Each row has a name. Each piece below is followed by the name of the row it came from, unless a question asks for something else. Each question is about the rows just above it. Places in a row count from 1.

<206>: [ 20 -19  65  32  34 -15  23]
<186>: [-23  -3  50  54  16 -26 -20]
<160>: [ 22 -36  65  -1  -9 -21  27]
<31>: [ -4  78 -35 -29  18  83 -29]
<209>: [ 10 -36  65  -1  -9 -21  27]
Where in the named rows is [-3]? | <186>, 2
[54] is at row and place | <186>, 4
Move every entry of [16] by +1 step of 1. | [17]

<45>: [-1  8 -2  4 18  5 15  6]
<130>: [-28 -15  18  -9  70   8  -7  24]
<152>: [ 8  5 -7  3  2  1  8  8]
<169>: [ -9  -7   8 -29  41   0  24  13]
<149>: [-55 -16  14 -18  69   1 -12   6]
<4>: [-17 -13   6 -26  56   6  13  24]
<31>: [  9  -2  10 -10  20   0  21  16]
<57>: [ -9  -7   8 -18  41   0  24  13]
<206>: [-32 -16  13 -19  73   4   7  19]
<209>: [-46 -11  29 -17  78 -10  -5  10]
Move every entry of [56  6] by -1 step of 1. | [55  5]
tags:
[6] -> Z_369
[-7] -> Z_847
[-13] -> Z_56
[-16] -> Z_289
Join <4> by its entry at place 2: | Z_56
Where does [-46 -11  29 -17  78 -11  -5  10] differ from <209>, and what was there? | 6, [-10]
One entry of <31> was changed: [  9  -2  10 -10  19   0  21  16]. Where, and from what? | 5, [20]
Changed <31>: [ 9 -2 10 -9 20  0 21 16]. Place and old value: | 4, [-10]
The row with [-28 -15  18  -9  70   8  -7  24] is | <130>

<4>: [  0 -33  -2  -6  19  -1 -36  10   0  25  -1  -9]
<160>: [ -9   6  -4   4  -3   1  -9  -2 -12 -24  -7 -15]
<130>: [ 30 -23   0  26 -10 -10  12 -14   9   6   2  -1]
<169>: [ 30 -23   0  26 -10 -10  12 -14   9   6  -6   4]
<31>: [ 20   0   1  11  22  -4   8   9   6  -7  -3 -10]
<186>: [-30  23   7   5  12 -13  -2 -11 -10 -11   9  14]
<209>: [-14 -70   1  13  24   9  -8  12   0  -3  -2 -12]
<149>: [ 19 -54   1   5 -55  -1 -29   1  17  42  -6   5]
<152>: [-21  22   2  36  22  -5  -7  -5  16  27   6 -11]
[ 30 -23   0  26 -10 -10  12 -14   9   6  -6   4] | <169>
Changed <4>: [  0 -34  -2  -6  19  -1 -36  10   0  25  -1  -9]. Place and old value: | 2, [-33]
Row and place of [-54] in the named rows: | <149>, 2
Row and place of [20] in the named rows: | <31>, 1

<152>: [-18  14  17  17   3]
<209>: [-43 -33 -23 -42  65]
<186>: [  3 -16  31   0  13]
Print row <209>. | [-43 -33 -23 -42  65]
[-18  14] with +1 step of 1 on every entry: | [-17  15]
Where does [-17  14  17  17   3] differ from <152>, and what was there? | 1, [-18]
Move every entry of [14 17 17] by -1 step of 1. | [13 16 16]
Table of tags by key:
[-43] -> Z_112
[-18] -> Z_262
[3] -> Z_553
[0] -> Z_321
Look up the entry of <186> at place 1 in the table: | Z_553
Row and place of [-23] in the named rows: | <209>, 3
[-16] with -1 step of 1 on every entry: | [-17]

<169>: [-22  10  22 -30  -1 -52  20   8  -1  27  33 -37 -10  -5 -19  24  28 -24
  38  31  12 -23]
<31>: [-51  -5 -26 -11 -54 -35  14  46 -12  30 -11 -32  13 -12  23  -2   8  51
   5 -30  23  -4]
<152>: [-18  32  -5  21 -33  -9   5  40 -33  -3 -22  -9 -12  -2  23   6  21  46
  23 -28  27 -24]
<186>: [-27   2 -16 -19 -34 -10   3  25 -12  19 -25   5   1 -13   4   6   8  31
  11 -25   3  23]
<57>: [-14 -28 -16 -30   2 -10   9 -11  31  15  11  -2  18 -13 -12  -6 -19 -15
 -14  19 -27   6]
<206>: [ 45  -4   6  50  28  49 -10 -16  -5 -35  28  11   7  17  41 -26 -17 -14
 -43   8   3 -64]
key -> tag
[25] -> Z_720
[-12] -> Z_383
[46] -> Z_213
[8] -> Z_417
[45] -> Z_241
[47] -> Z_915
The tag of <31>, keyed by place 8: | Z_213
Move every entry of [-11] by +1 step of 1. | [-10]
[-22  10  22 -30  -1 -52  20   8  -1  27  33 -37 -10  -5 -19  24  28 -24
  38  31  12 -23] | <169>
Print row <169>. | [-22  10  22 -30  -1 -52  20   8  -1  27  33 -37 -10  -5 -19  24  28 -24
  38  31  12 -23]
Where does [-27   2 -16 -19 -34 -10   4  25 -12  19 -25   5   1 -13   4   6   8  31
  11 -25   3  23] differ from <186>, and what was there? | 7, [3]

<186>: [ 78 -14 -24  33]
<169>: [-84 -17 -18 -13]
<206>: [-49   2  65 -40]
Shift each entry of [65] by -1 times 1: | [64]
Table of tags by key:
[66] -> Z_981
[-18] -> Z_253
[-49] -> Z_117
[2] -> Z_140
[65] -> Z_848
The tag of <206>, keyed by place 3: | Z_848
Print row <206>. | [-49   2  65 -40]

